Below is a small trained network, with its code and all its weights. Each question gives an input and a target symbol and asks what happens when units are switched off, that is, made to give their printed mean instead of their output.

import numpy as np


def w(rows, s, z=0):
    codes = np.array(rows[::2]) - 128.0
    scale = np.full(codes.shape[1], s)
    scale[-1] = z or s
    return codes * scale


def f(y):
    return y / 2 * (1 + np.tanh(0.7978845608 * (y + 0.044715 * y**3)))


def softmax(a):
    e = np.exp(a - a.max(-1, keepdims=True))
    return e / e.sum(-1, keepdims=True)


def log_softmax(a):
    a = a - a.max(-1, keepdims=True)
    return a - np.log(np.exp(a).sum(-1, keepdims=True))


def net(x, mask):
    ids = ['βγζτφψω'.index(c) for c in x.split()]
    T = len(ids)
    res = E[ids] + P[:T]
    u = 0
    for l in range(2):
        q, k, v = (res @ M[l].T for M in (Q, K, V))
        z = softmax(np.where(np.tri(T) > 0, q @ k.T / 3**0.5, -1e9)) @ v
        res = res + np.where(mask[u], z, O[l][:, -1]) @ O[l][:, :-1]
        u += 1
        y = f(res @ A[l][:, :-1].T + A[l][:, -1])
        res = res + np.where(mask[u : u + 12], y, B[l][:, -1]) @ B[l][:, :-1]
        u += 12
    return log_softmax(res[-1] @ U[:, :-1].T + U[:, -1])


Q, K, V, O, A, B = {}, {}, {}, {}, {}, {}
E = w([
[127,228,213,178,182],'β',
[226,101,120,174,84],'γ',
[152,203,69,178,151],'ζ',
[141,144,212,125,233],'τ',
[3,200,156,85,141],'φ',
[151,80,158,159,137],'ψ',
[146,117,198,198,170],'ω',
],0.015)
P = w([
[1,83,204,91,58],'0',
[124,97,42,162,154],'1',
[139,120,51,178,119],'2',
[149,133,68,185,106],'3',
[158,144,81,178,97],'4',
[169,153,91,176,92],'5',
[169,158,104,166,82],'6',
[174,165,112,183,77],'7',
[174,174,118,178,82],'8',
],0.0061)
Q[0] = w([
[118,253,183,206,71],'L0H1',
[121,38,56,166,60],'L0H1',
[129,255,210,154,200],'L0H1',
],0.0052)
K[0] = w([
[3,166,183,40,59],'L0H1',
[156,57,89,204,176],'L0H1',
[17,89,129,101,23],'L0H1',
],0.0058)
V[0] = w([
[84,98,54,12,141],'L0H1',
[253,72,193,179,124],'L0H1',
[70,45,223,62,195],'L0H1',
],0.0054)
O[0] = w([
[228,155,156,131,2,99],'L0H1',
[78,46,86,182,163,35],'L0H1',
[72,75,217,184,150,254],'L0H1',
],0.0094,0.0042)
A[0] = w([
[208,255,116,124,138,133],'L0N1',
[38,99,71,208,120,124],'L0N2',
[115,193,40,143,78,102],'L0N3',
[201,168,182,48,82,131],'L0N4',
[143,203,14,108,100,160],'L0N5',
[117,73,96,188,185,44],'L0N6',
[249,102,166,171,49,232],'L0N7',
[106,179,185,189,123,188],'L0N8',
[70,201,42,222,29,52],'L0N9',
[158,176,110,113,145,98],'L0N10',
[103,101,172,174,132,14],'L0N11',
[210,56,54,243,24,2],'L0N12',
],0.0068,0.0055)
B[0] = w([
[169,67,97,167,76,194],'L0N1',
[72,118,79,57,201,153],'L0N2',
[134,71,241,67,141,125],'L0N3',
[167,206,36,196,92,185],'L0N4',
[96,94,224,155,183,132],'L0N5',
[140,153,3,166,70,153],'L0N6',
[47,104,72,178,248,203],'L0N7',
[104,149,129,175,217,255],'L0N8',
[173,108,168,66,97,129],'L0N9',
[151,170,41,191,43,126],'L0N10',
[166,202,211,146,32,130],'L0N11',
[154,182,117,76,237,149],'L0N12',
],0.0066,0.0076)
Q[1] = w([
[38,106,138,190,199],'L1H1',
[165,82,173,142,154],'L1H1',
[197,110,111,38,7],'L1H1',
],0.011)
K[1] = w([
[46,141,147,10,71],'L1H1',
[168,114,104,110,155],'L1H1',
[224,126,108,240,130],'L1H1',
],0.012)
V[1] = w([
[151,2,227,127,68],'L1H1',
[116,227,211,165,137],'L1H1',
[51,103,188,104,250],'L1H1',
],0.0081)
O[1] = w([
[179,2,177,191,136,109],'L1H1',
[146,159,167,144,7,244],'L1H1',
[102,29,129,30,27,251],'L1H1',
],0.0078,0.018)
A[1] = w([
[116,19,128,167,81,54],'L1N1',
[54,184,53,92,204,164],'L1N2',
[187,170,177,127,164,194],'L1N3',
[156,157,81,162,143,13],'L1N4',
[220,125,86,84,153,32],'L1N5',
[200,117,110,120,227,49],'L1N6',
[157,105,154,172,9,47],'L1N7',
[137,135,255,52,109,105],'L1N8',
[123,101,179,190,206,254],'L1N9',
[95,235,71,196,52,113],'L1N10',
[129,41,71,161,137,58],'L1N11',
[147,214,223,27,218,183],'L1N12',
],0.0083,0.0071)
B[1] = w([
[105,184,116,111,179,229],'L1N1',
[222,126,92,96,150,140],'L1N2',
[105,172,83,202,83,153],'L1N3',
[94,208,89,117,68,126],'L1N4',
[2,186,109,127,70,124],'L1N5',
[88,102,195,55,51,129],'L1N6',
[193,138,166,85,195,240],'L1N7',
[156,156,52,163,108,227],'L1N8',
[91,154,98,211,30,144],'L1N9',
[72,98,178,110,191,249],'L1N10',
[138,191,167,203,70,162],'L1N11',
[111,142,42,190,62,157],'L1N12',
],0.0095,0.015)
U = w([
[67,203,100,40,105,3],'β',
[111,159,22,101,254,232],'γ',
[227,216,106,203,94,96],'ζ',
[203,119,215,111,134,203],'τ',
[87,166,138,108,235,101],'φ',
[77,76,177,173,106,95],'ψ',
[7,67,133,71,191,130],'ω',
],0.0071,0.0054)

Each question gives the input, a string of symbols that net reads in full, and the target symbol t.
The units are the heads (3 rows each of Q, K, V and O) and the neurons (one row each of A and B). Each row of codes is followed by its name. A weight is (code - 128) times the scale printed after its matrix; where a second scale follows, it is the last column's (O, A, B and U).
mask holds one flag per unit, layer by layer, with each layer's heads first. A switched-off unit (its flag False) gives its mean, the last column of its rows in O or B, instead of its output. The means were averaged over made-up inputs and are rounded, as every weight is.
A unit's drop is (log p(t) with every unit on - log p(t) with that unit switched off) / (log p(t) with every unit on - log p(t) with every unit switched off).
The circuit of an input: a set's keep is (log p(t) with only the set's units on - log p(t) with every unit switched off) / (log p(t) with every unit on - log p(t) with every unit switched off). Starting from the 12 units with the biggest drops (on a tie, the unit counted first), units are removed one at a time, each time the one whose removal leaves the highest keep (on an exact tie, the one counted first), for as long as the keep stays at least 0.8.
circuit, biggest first: the units of the circuit, biggest drop first
most important unit: the unit with the biggest drop
top k neurons: the k neurons with the biggest drops, biggest first
top k neurons in layer l: the k neurons of layer l with the biggest drops, biggest first
input ζ φ φ φ ζ τ, target ζ: top 2 neurons in layer 1 => (L1N3; L1N1)
input τ φ τ β, target φ: most important unit => L0N7
input ω ω τ, target ω: circuit, biggest first => (L0H1; L1H1)
input β γ ω ζ τ τ τ, target β: circuit, biggest first => (L0H1; L1H1; L1N10)
input φ τ τ γ τ φ φ φ ζ, target φ: circuit, biggest first => (L1N10; L0N4; L0H1; L1H1)
input φ φ φ β τ φ γ, target φ: top 2 neurons in layer 1 => (L1N10; L1N8)
input τ φ ψ τ ψ γ γ, target γ: top 2 neurons => (L0N7; L0N12)
input ψ ζ φ φ ω β τ φ γ, target γ: top 3 neurons => (L0N7; L0N12; L1N11)
input τ ζ ω, target τ: top 3 neurons in layer 1 => (L1N7; L1N11; L1N10)
input γ γ τ τ ω, target γ: top 2 neurons => (L1N2; L0N1)
input ψ γ ψ τ, target ψ: top 3 neurons => (L1N9; L1N7; L1N11)
input τ ω τ, target τ: circuit, biggest first => (L1H1; L0N7; L1N10; L0N4)
input γ τ τ τ ζ τ τ τ, target γ: top 2 neurons => (L1N2; L0N1)
input τ τ τ β φ ψ, target ω: top 3 neurons => (L1N8; L1N11; L1N7)
input τ ζ φ ψ ψ, target ω: most important unit => L1N8
input β τ τ τ, target β: top 2 neurons in layer 1 => (L1N10; L1N8)
input φ φ φ τ ψ τ φ ζ, target φ: top 3 neurons => (L1N10; L0N7; L0N4)
input β τ γ, target β: top 2 neurons => (L1N10; L0N8)
input ψ τ τ τ τ τ β, target ψ: top 3 neurons => (L1N9; L1N7; L0N8)
input τ ψ ω τ γ φ τ β, target φ: top 4 neurons in layer 0 => (L0N7; L0N8; L0N11; L0N4)
input ψ τ τ, target ψ: circuit, biggest first => (L1H1; L1N9; L0H1)
input ψ ζ φ τ ζ, target τ: most important unit => L0N1
input τ ψ τ, target τ: top 2 neurons => (L1N7; L0N7)
input τ τ τ ψ, target τ: top 2 neurons in layer 0 => (L0N11; L0N7)
